Below are the code and all the weights of a small trained network. Each question names an input and a class and asks about switching units off, where a switched-off unit gives its printed mean instead of its output.

import numpy as np


def w(rows, s, z=0):
    codes = np.array(rows[::2]) - 128.0
    scale = np.full(codes.shape[1], s)
    scale[-1] = z or s
    return codes * scale


def norm(h):
    return h / np.sqrt((h * h).mean(-1, keepdims=True) + 1e-5)


def f(y):
    return y / 2 * (1 + np.tanh(0.7978845608 * (y + 0.044715 * y**3)))


def log_softmax(a):
    a = a - a.max(-1, keepdims=True)
    return a - np.log(np.exp(a).sum(-1, keepdims=True))


def net(x, mask):
    res = np.array(x, float).reshape(1, 8) / 4 @ E
    u = 0
    for l in range(2):
        y = f(norm(res) @ A[l][:, :-1].T + A[l][:, -1])
        res = res + np.where(mask[u : u + 16], y, B[l][:, -1]) @ B[l][:, :-1]
        u += 16
    return log_softmax(norm(res)[-1] @ U[:, :-1].T + U[:, -1])


A, B = {}, {}
E = w([
[108,126,170,98,160,44,48,103,116,113],'x0',
[63,172,194,114,136,197,116,65,117,86],'x1',
[206,76,68,157,106,116,143,116,110,120],'x2',
[146,64,108,120,178,177,17,127,84,71],'x3',
[107,101,127,186,108,160,107,209,16,181],'x4',
[187,137,160,80,176,159,129,207,187,94],'x5',
[99,87,200,88,116,132,156,111,56,117],'x6',
[31,192,2,146,101,210,164,126,126,103],'x7',
],0.0034)
A[0] = w([
[115,113,105,141,196,98,153,123,104,135,81],'L0N1',
[87,125,254,107,142,154,77,135,82,104,173],'L0N2',
[2,164,166,125,129,157,120,75,109,128,148],'L0N3',
[151,129,179,95,107,159,240,123,132,129,78],'L0N4',
[133,95,147,165,118,169,88,106,175,139,98],'L0N5',
[144,109,189,135,140,90,141,106,135,123,100],'L0N6',
[172,108,187,150,131,181,132,150,134,146,65],'L0N7',
[161,128,122,134,89,133,116,115,131,153,15],'L0N8',
[127,107,143,117,150,98,124,103,76,108,175],'L0N9',
[79,151,156,87,121,133,121,131,129,126,48],'L0N10',
[155,157,113,75,89,179,106,90,136,184,54],'L0N11',
[126,98,120,193,95,162,136,106,16,161,86],'L0N12',
[135,25,123,115,132,125,86,58,98,78,105],'L0N13',
[128,134,62,181,102,174,129,59,84,111,88],'L0N14',
[146,96,123,168,108,127,154,148,80,176,8],'L0N15',
[112,167,167,149,110,13,150,60,179,159,106],'L0N16',
],0.009,0.0016)
B[0] = w([
[116,181,118,122,75,136,109,167,113,115,132],'L0N1',
[151,171,133,63,170,12,104,137,41,167,255],'L0N2',
[124,144,87,254,202,193,169,103,133,55,241],'L0N3',
[171,182,109,62,118,153,173,70,213,177,193],'L0N4',
[155,141,52,143,182,164,143,99,139,159,139],'L0N5',
[113,144,133,83,82,170,155,143,153,172,180],'L0N6',
[208,155,126,74,134,146,154,48,125,111,160],'L0N7',
[43,104,167,93,175,174,120,114,68,146,127],'L0N8',
[103,139,163,85,98,135,135,216,153,151,174],'L0N9',
[76,62,77,130,148,118,102,30,112,103,145],'L0N10',
[111,103,156,129,152,129,139,119,132,87,128],'L0N11',
[157,5,144,181,16,163,126,188,197,169,239],'L0N12',
[197,167,107,63,159,75,99,128,118,213,216],'L0N13',
[122,225,147,21,100,172,156,118,81,53,217],'L0N14',
[92,87,160,153,155,56,143,110,15,107,177],'L0N15',
[164,101,169,57,104,38,102,203,55,205,247],'L0N16',
],0.0078,0.0056)
A[1] = w([
[86,137,64,163,60,214,89,67,96,134,82],'L1N1',
[67,141,144,137,79,229,176,82,231,74,79],'L1N2',
[113,204,161,110,171,120,119,88,137,85,46],'L1N3',
[169,102,195,145,195,164,58,129,146,184,177],'L1N4',
[158,120,148,166,132,125,156,143,90,199,124],'L1N5',
[179,84,223,147,153,164,254,91,203,112,163],'L1N6',
[151,134,138,25,87,109,71,116,105,189,8],'L1N7',
[70,45,174,160,75,77,102,185,137,120,8],'L1N8',
[71,97,132,154,96,104,97,107,124,155,82],'L1N9',
[70,119,194,144,105,119,157,147,78,132,97],'L1N10',
[138,68,165,100,29,160,128,105,144,181,24],'L1N11',
[92,92,169,198,179,171,133,99,129,71,53],'L1N12',
[105,163,125,165,103,52,125,175,169,107,64],'L1N13',
[84,195,144,129,158,111,144,91,138,132,61],'L1N14',
[97,86,183,145,155,85,49,126,82,192,67],'L1N15',
[68,138,169,39,74,28,144,156,180,185,80],'L1N16',
],0.0072,0.0013)
B[1] = w([
[135,136,186,80,60,120,221,115,159,69,169],'L1N1',
[187,174,149,176,88,233,144,215,178,61,189],'L1N2',
[55,116,37,153,149,94,178,78,82,163,152],'L1N3',
[130,214,80,130,111,122,110,151,222,152,159],'L1N4',
[110,118,137,59,48,55,77,178,158,112,184],'L1N5',
[118,195,156,43,54,151,149,175,67,53,169],'L1N6',
[159,151,174,89,124,58,152,152,160,160,254],'L1N7',
[49,130,112,232,164,118,127,89,67,138,169],'L1N8',
[181,73,83,137,161,139,106,174,133,31,127],'L1N9',
[200,95,1,189,130,126,51,163,205,113,150],'L1N10',
[125,172,112,113,238,54,108,87,114,166,177],'L1N11',
[138,150,96,40,76,116,115,144,126,165,142],'L1N12',
[145,63,201,82,158,216,133,90,60,170,132],'L1N13',
[110,86,93,69,140,108,15,100,73,23,140],'L1N14',
[128,85,137,103,32,182,227,84,128,106,202],'L1N15',
[238,135,132,53,86,110,123,140,88,145,253],'L1N16',
],0.0084,0.0068)
U = w([
[94,87,173,168,213,203,84,119,147,174,15],'0',
[132,191,125,140,89,236,192,155,145,35,211],'1',
[211,145,157,37,103,45,134,158,104,200,200],'2',
[75,106,196,189,185,149,95,92,182,147,3],'3',
[63,178,68,119,255,112,114,33,79,89,142],'4',
[137,156,109,171,223,158,61,139,235,170,51],'5',
[100,23,108,239,92,107,115,167,73,144,133],'6',
[58,77,184,158,184,165,104,73,178,152,1],'7',
],0.0086,0.0034)

Each question gives the input, the list of numbers given to net, and the class t.
The units are the neurons (one row each of A and B). Each row of codes is followed by its name. A weight is (code - 128) times the scale printed after its matrix; where a second scale follows, it is the last column's (A, B and U).
mask holds one flag per neuron, layer by layer. A switched-off neuron (its flag False) gives its mean, the last column of its row in B, instead of its output. The means were averaged over made-up inputs and are rounded, as every weight is.
A unit's drop is (log p(t) with every unit on - log p(t) with that unit switched off) / (log p(t) with every unit on - log p(t) with every unit switched off).
The circuit of an input: a set's keep is (log p(t) with only the set's units on - log p(t) with every unit switched off) / (log p(t) with every unit on - log p(t) with every unit switched off). Starting from the 12 units with the biggest drops (on a tie, the unit counted first), units are removed one at a time, each time the one whose removal leaves the highest keep (on an exact tie, the one counted first), for as long as the keep stays at least 0.8.
units of the circuit, in order: the units of the circuit, biggest drop first
unit that matters most: the unit with the biggest drop
k most important neurons: the k neurons with the biggest drops, biggest first
k most important neurons of layer l: the k neurons of layer l with the biggest drops, biggest first
drop when u is switched off: that unit's drop, to one decimal
input [3,-2,-6,3,-6,0,7,8], class 4: unit that matters most	L0N12
input [-7,-6,4,-5,-1,4,7,3], class 1: units of the circuit, in order	(L0N16 L0N2)
input [-8,-6,7,7,1,7,-4,0], class 1: units of the circuit, in order	(L0N16 L0N2)
input [-8,-7,-1,6,4,7,-5,3], class 1: 4 most important neurons	(L0N16 L0N2 L0N13 L1N7)
input [5,5,4,-3,5,-5,2,-1], class 6: units of the circuit, in order	(L0N12 L1N8)
input [4,-6,-1,0,0,5,-6,2], class 0: 3 most important neurons of layer 0	(L0N16 L0N2 L0N13)
input [-2,5,-8,-4,2,-5,-7,-4], class 4: 2 most important neurons	(L0N3 L0N12)
input [-7,4,-2,-2,-6,-8,-8,1], class 1: 3 most important neurons	(L0N2 L0N13 L1N2)
input [6,-4,-4,-6,-6,-6,-2,8], class 4: units of the circuit, in order	(L0N3 L0N12)
input [-2,5,-1,0,6,-7,-2,-5], class 6: 2 most important neurons of layer 0	(L0N12 L0N3)
input [-7,1,8,-4,7,-7,4,0], class 6: 3 most important neurons of layer 0	(L0N15 L0N12 L0N3)
input [-2,2,7,-2,2,-5,-5,-1], class 6: 3 most important neurons	(L0N15 L0N4 L0N12)
input [6,5,-5,4,8,-2,-5,2], class 4: 2 most important neurons of layer 1	(L1N2 L1N16)
input [-3,-4,-8,-1,0,-3,-1,-1], class 6: most important neuron of layer 0	(L0N3)
input [-6,-1,6,0,1,8,6,-1], class 1: 2 most important neurons of layer 1	(L1N6 L1N16)
input [5,6,-5,-3,6,3,-7,-3], class 4: 2 most important neurons of layer 0	(L0N3 L0N12)
input [0,8,2,1,-2,1,6,5], class 4: 2 most important neurons of layer 0	(L0N2 L0N12)
input [3,-8,8,6,7,-5,-6,5], class 6: 2 most important neurons of layer 1	(L1N16 L1N8)
input [2,7,-2,0,-8,-3,2,1], class 4: drop when L0N3 is switched off	1.0
input [4,-8,-1,2,-4,6,6,8], class 0: drop when L0N4 is switched off	0.5
input [6,-2,-7,5,2,-1,6,8], class 4: drop when L0N3 is switched off	0.5
input [-3,6,6,-2,7,-1,-5,5], class 1: unit that matters most	L0N14
